Below is a small trained network, with its code and all its weights. Each question gives an input and a class and asks what happens when units are switched off, that is, made to give their printed mean instead of their output.

import numpy as np


def w(rows, s, z=0):
    codes = np.array(rows[::2]) - 128.0
    scale = np.full(codes.shape[1], s)
    scale[-1] = z or s
    return codes * scale


def f(y):
    return np.maximum(y, 0)


def log_softmax(a):
    a = a - a.max(-1, keepdims=True)
    return a - np.log(np.exp(a).sum(-1, keepdims=True))


def net(x, mask):
    res = np.array(x, float).reshape(1, 6) / 4 @ E
    y = f(res @ A[0][:, :-1].T + A[0][:, -1])
    res = res + np.where(mask, y, B[0][:, -1]) @ B[0][:, :-1]
    return log_softmax(res[-1] @ U[:, :-1].T + U[:, -1])


A, B = {}, {}
E = w([
[39,100,111],'x0',
[128,129,128],'x1',
[128,129,128],'x2',
[128,128,128],'x3',
[127,93,244],'x4',
[154,3,90],'x5',
],0.018)
A[0] = w([
[125,99,124,60],'neuron 1',
[179,71,117,40],'neuron 2',
[171,179,141,213],'neuron 3',
[177,58,111,88],'neuron 4',
[166,167,35,169],'neuron 5',
[24,109,123,124],'neuron 6',
[146,248,137,1],'neuron 7',
[127,35,104,47],'neuron 8',
[50,105,145,63],'neuron 9',
[59,214,148,153],'neuron 10',
[156,96,240,75],'neuron 11',
[160,162,192,67],'neuron 12',
[84,77,247,28],'neuron 13',
[183,56,109,64],'neuron 14',
[250,146,132,214],'neuron 15',
[175,61,112,78],'neuron 16',
[91,126,107,118],'neuron 17',
[73,184,140,133],'neuron 18',
[49,224,150,160],'neuron 19',
[112,106,85,47],'neuron 20',
[147,140,153,56],'neuron 21',
[153,103,203,30],'neuron 22',
[197,143,136,225],'neuron 23',
[191,137,123,195],'neuron 24',
[107,94,67,23],'neuron 25',
[126,63,115,51],'neuron 26',
[143,142,154,91],'neuron 27',
[144,138,147,83],'neuron 28',
[127,48,107,64],'neuron 29',
[68,97,88,101],'neuron 30',
[95,90,220,75],'neuron 31',
[93,155,43,125],'neuron 32',
[163,170,64,59],'neuron 33',
[105,98,185,39],'neuron 34',
[17,107,119,137],'neuron 35',
[95,95,203,61],'neuron 36',
[125,230,155,219],'neuron 37',
[132,51,112,245],'neuron 38',
[50,115,125,121],'neuron 39',
[129,118,111,42],'neuron 40',
[72,120,129,138],'neuron 41',
[165,96,251,106],'neuron 42',
[130,50,109,88],'neuron 43',
[152,142,147,32],'neuron 44',
],0.017,0.0079)
B[0] = w([
[89,122,129,150],'neuron 1',
[166,83,153,192],'neuron 2',
[76,142,185,199],'neuron 3',
[198,117,132,217],'neuron 4',
[202,76,152,253],'neuron 5',
[137,123,40,208],'neuron 6',
[150,220,132,220],'neuron 7',
[52,168,125,231],'neuron 8',
[160,103,71,175],'neuron 9',
[160,60,99,230],'neuron 10',
[67,202,151,214],'neuron 11',
[119,77,156,181],'neuron 12',
[186,62,98,218],'neuron 13',
[189,80,143,218],'neuron 14',
[160,71,208,234],'neuron 15',
[197,93,139,211],'neuron 16',
[106,167,119,164],'neuron 17',
[144,75,102,195],'neuron 18',
[159,56,107,243],'neuron 19',
[152,141,107,174],'neuron 20',
[128,97,151,143],'neuron 21',
[114,247,145,177],'neuron 22',
[131,123,193,199],'neuron 23',
[170,137,163,189],'neuron 24',
[165,144,109,197],'neuron 25',
[18,157,134,194],'neuron 26',
[119,95,145,148],'neuron 27',
[125,100,141,142],'neuron 28',
[70,166,121,218],'neuron 29',
[132,150,101,202],'neuron 30',
[165,45,129,201],'neuron 31',
[23,180,119,233],'neuron 32',
[162,107,176,197],'neuron 33',
[166,96,84,167],'neuron 34',
[121,131,19,218],'neuron 35',
[166,62,95,185],'neuron 36',
[66,168,156,247],'neuron 37',
[176,159,93,251],'neuron 38',
[131,111,55,186],'neuron 39',
[153,131,124,138],'neuron 40',
[109,104,81,171],'neuron 41',
[50,182,160,229],'neuron 42',
[85,183,132,219],'neuron 43',
[120,97,92,140],'neuron 44',
],0.013,0.02)
U = w([
[140,132,144,246],'0',
[209,51,80,50],'1',
[95,120,50,217],'2',
[73,246,53,41],'3',
[4,144,150,44],'4',
],0.016,0.012)

Each question gives the input, the list of numbers given to net, and the class t.
The units are the neurons (one row each of A and B). Each row of codes is followed by its name. A weight is (code - 128) times the scale printed after its matrix; where a second scale follows, it is the last column's (A, B and U).
mask holds one flag per neuron, in row order. A switched-off neuron (its flag False) gives its mean, the last column of its row in B, instead of its output. The means were averaged over made-up inputs and are rounded, as every weight is.
A unit's drop is (log p(t) with every unit on - log p(t) with that unit switched off) / (log p(t) with every unit on - log p(t) with every unit switched off).
unit that matters most: the unit with the biggest drop
top k neurons: the k neurons with the biggest drops, biggest first
drop when u is switched off: that unit's drop, to one decimal
input [3,2,-2,-1,3,6], class 2: unit that matters most : neuron 8
input [-2,-3,-2,-8,-5,-8], class 0: top 2 neurons : [neuron 37; neuron 7]
input [-2,-7,7,-3,7,4], class 0: top 4 neurons : [neuron 42; neuron 11; neuron 13; neuron 22]
input [7,1,-5,4,3,7], class 2: top 2 neurons : [neuron 8; neuron 26]
input [-1,4,5,-3,2,-8], class 4: top 3 neurons : [neuron 37; neuron 5; neuron 3]
input [-1,7,-5,-2,3,-6], class 4: top 2 neurons : [neuron 37; neuron 5]
input [6,-5,-7,0,-6,-7], class 2: top 2 neurons : [neuron 32; neuron 19]
input [-1,-8,7,-7,7,5], class 0: top 4 neurons : [neuron 42; neuron 11; neuron 13; neuron 22]
input [-1,4,6,1,0,-7], class 0: top 2 neurons : [neuron 37; neuron 19]
input [1,-2,1,-7,5,-5], class 1: top 4 neurons : [neuron 13; neuron 32; neuron 19; neuron 10]
input [4,-1,2,-4,3,8], class 2: top 4 neurons : [neuron 8; neuron 26; neuron 29; neuron 43]
input [1,4,-1,7,8,4], class 2: top 4 neurons : [neuron 42; neuron 11; neuron 13; neuron 31]
input [0,2,-5,1,-1,-1], class 0: top 2 neurons : [neuron 42; neuron 8]
input [6,2,-2,-2,1,-5], class 1: top 2 neurons : [neuron 19; neuron 10]
input [7,6,5,-7,-3,-8], class 2: unit that matters most : neuron 19
input [-5,0,1,-4,7,1], class 0: top 2 neurons : [neuron 13; neuron 32]
input [3,-7,6,-6,7,8], class 2: top 2 neurons : [neuron 8; neuron 13]
input [8,0,8,-3,-3,1], class 3: drop when neuron 32 is switched off : 0.1
input [7,-7,-1,6,8,5], class 2: drop when neuron 13 is switched off : 0.2
input [5,-4,-1,-6,-5,1], class 3: unit that matters most : neuron 32
input [6,0,1,5,4,7], class 2: drop when neuron 8 is switched off : 0.4
input [2,-6,7,-8,7,7], class 2: drop when neuron 42 is switched off : 0.8
